Here is a tiny trained network, its code and every weight. The questions are about switching its units off for an input and a target symbol, where a switched-off unit gives its printed mean instead of its output.

import numpy as np


def w(rows, s, z=0):
    codes = np.array(rows[::2]) - 128.0
    scale = np.full(codes.shape[1], s)
    scale[-1] = z or s
    return codes * scale


def norm(h):
    return h / np.sqrt((h * h).mean(-1, keepdims=True) + 1e-5)


def f(y):
    return y / 2 * (1 + np.tanh(0.7978845608 * (y + 0.044715 * y**3)))


def softmax(a):
    e = np.exp(a - a.max(-1, keepdims=True))
    return e / e.sum(-1, keepdims=True)


def log_softmax(a):
    a = a - a.max(-1, keepdims=True)
    return a - np.log(np.exp(a).sum(-1, keepdims=True))


def net(x, mask):
    ids = ['ΔΛΠΨΩαβγεζηθμστφ'.index(c) for c in x.split()]
    T = len(ids)
    res = E[ids] + P[:T]
    r = norm(res)
    for j in range(3):
        rows = slice(2 * j, 2 * j + 2)
        q, k, v = (r @ M[0][rows].T for M in (Q, K, V))
        z = softmax(np.where(np.tri(T) > 0, q @ k.T / 2**0.5, -1e9)) @ v
        o = O[0][rows]
        res = res + np.where(mask[j], z, o[:, -1]) @ o[:, :-1]
    y = f(norm(res) @ A[0][:, :-1].T + A[0][:, -1])
    res = res + np.where(mask[3:11], y, B[0][:, -1]) @ B[0][:, :-1]
    return log_softmax(norm(res)[-1] @ U[:, :-1].T + U[:, -1])


Q, K, V, O, A, B = {}, {}, {}, {}, {}, {}
E = w([
[202,81,15],'Δ',
[169,145,168],'Λ',
[168,142,170],'Π',
[189,152,190],'Ψ',
[172,149,169],'Ω',
[130,136,63],'α',
[74,64,222],'β',
[168,143,176],'γ',
[165,153,164],'ε',
[168,142,165],'ζ',
[191,147,175],'η',
[150,127,33],'θ',
[183,11,141],'μ',
[92,210,2],'σ',
[162,143,163],'τ',
[30,156,174],'φ',
],0.0087)
P = w([
[254,212,229],'0',
[214,193,195],'1',
[192,182,170],'2',
[177,174,150],'3',
[166,166,140],'4',
[154,159,138],'5',
[143,153,135],'6',
[135,150,134],'7',
[126,147,123],'8',
[118,139,116],'9',
[107,131,108],'10',
[94,124,97],'11',
[87,113,96],'12',
[107,128,109],'13',
],0.0077)
Q[0] = w([
[123,136,150],'head 0',
[105,135,129],'head 0',
[142,96,180],'head 1',
[141,148,125],'head 1',
[91,73,16],'head 2',
[165,188,249],'head 2',
],0.014)
K[0] = w([
[121,151,138],'head 0',
[112,134,93],'head 0',
[136,67,126],'head 1',
[102,118,159],'head 1',
[229,193,208],'head 2',
[6,2,47],'head 2',
],0.0088)
V[0] = w([
[127,100,77],'head 0',
[125,87,174],'head 0',
[112,143,68],'head 1',
[168,195,121],'head 1',
[43,69,235],'head 2',
[201,1,131],'head 2',
],0.0068)
O[0] = w([
[105,198,155,32],'head 0',
[108,161,121,132],'head 0',
[123,94,138,47],'head 1',
[55,126,138,253],'head 1',
[91,101,210,81],'head 2',
[196,2,88,77],'head 2',
],0.0084,0.0038)
A[0] = w([
[2,76,89,253],'neuron 0',
[175,212,45,107],'neuron 1',
[111,235,100,246],'neuron 2',
[160,64,212,154],'neuron 3',
[172,127,220,145],'neuron 4',
[115,177,175,58],'neuron 5',
[146,201,47,191],'neuron 6',
[143,15,172,137],'neuron 7',
],0.0063,0.0038)
B[0] = w([
[202,146,240,180],'neuron 0',
[210,76,167,187],'neuron 1',
[118,142,179,254],'neuron 2',
[155,3,166,156],'neuron 3',
[2,122,209,165],'neuron 4',
[75,134,45,131],'neuron 5',
[142,136,253,212],'neuron 6',
[200,142,191,143],'neuron 7',
],0.005,0.0052)
U = w([
[145,121,54,150],'Δ',
[107,129,127,45],'Λ',
[111,126,135,29],'Π',
[102,119,140,251],'Ψ',
[111,127,132,14],'Ω',
[144,139,164,255],'α',
[59,43,183,57],'β',
[107,125,138,53],'γ',
[104,124,120,44],'ε',
[112,124,136,15],'ζ',
[116,125,129,22],'η',
[183,160,129,12],'θ',
[133,38,123,106],'μ',
[106,209,72,121],'σ',
[111,126,131,18],'τ',
[7,159,143,119],'φ',
],0.014,0.0073)

Each question gives the input, a string of symbols that net reads in full, and the target symbol t.
The units are the heads (2 rows each of Q, K, V and O) and the neurons (one row each of A and B). Each row of codes is followed by its name. A weight is (code - 128) times the scale printed after its matrix; where a second scale follows, it is the last column's (O, A, B and U).
mask holds one flag per unit, heads first, then neurons. A switched-off unit (its flag False) gives its mean, the last column of its rows in O or B, instead of its output. The means were averaged over made-up inputs and are rounded, as every weight is.
A unit's drop is (log p(t) with every unit on - log p(t) with that unit switched off) / (log p(t) with every unit on - log p(t) with every unit switched off).
The circuit of an input: a set's keep is (log p(t) with only the set's units on - log p(t) with every unit switched off) / (log p(t) with every unit on - log p(t) with every unit switched off). Starting from all 11 units, units are removed one at a time, each time the one whose removal leaves the highest keep (on an exact tie, the one counted first), for as long as the keep stays at least 0.8.
circuit, biggest first: the units of the circuit, biggest drop first
unit that matters most: the unit with the biggest drop
k most important neurons: the k neurons with the biggest drops, biggest first
which heads matter: for each layer, one digit per head in row order, 1 if its drop is at least 0.15 and else 0, layers parted by /
drop when u is switched off: that unit's drop, to one decimal
input Ψ γ ζ γ θ φ θ Ψ β φ φ η, target φ: which heads matter : 001
input β Ω α Π γ ζ τ Π θ, target α: 2 most important neurons : (neuron 6; neuron 0)
input γ Λ μ σ, target α: 3 most important neurons : (neuron 6; neuron 1; neuron 2)
input β ζ α Λ γ α Π φ η Ω φ η φ ζ, target φ: circuit, biggest first : (head 2; neuron 1)
input σ φ Ω φ γ Π γ, target φ: which heads matter : 000
input Ψ ε ζ γ ζ Π Π μ ζ, target μ: which heads matter : 001
input α μ φ Ψ θ μ φ φ Λ η Λ Λ, target φ: circuit, biggest first : (head 2; neuron 1)
input ε ζ σ θ Δ Ψ φ Π, target φ: which heads matter : 000
input β γ Δ μ Λ ζ Δ ζ Ψ σ θ η α, target α: unit that matters most : neuron 0
input τ ζ η Π Π φ φ Λ ε φ α, target α: 2 most important neurons : (neuron 0; neuron 6)
input τ γ γ γ α γ γ μ γ ζ Π, target μ: drop when head 1 is switched off : 0.0
input γ Π ζ μ Λ ζ σ θ, target α: drop when head 2 is switched off : -0.1
input γ γ Λ μ φ ζ ζ Ω Π φ γ η γ τ, target φ: drop when head 2 is switched off : 1.1
input θ α ζ φ Λ η γ μ Ω, target μ: drop when head 2 is switched off : 1.2
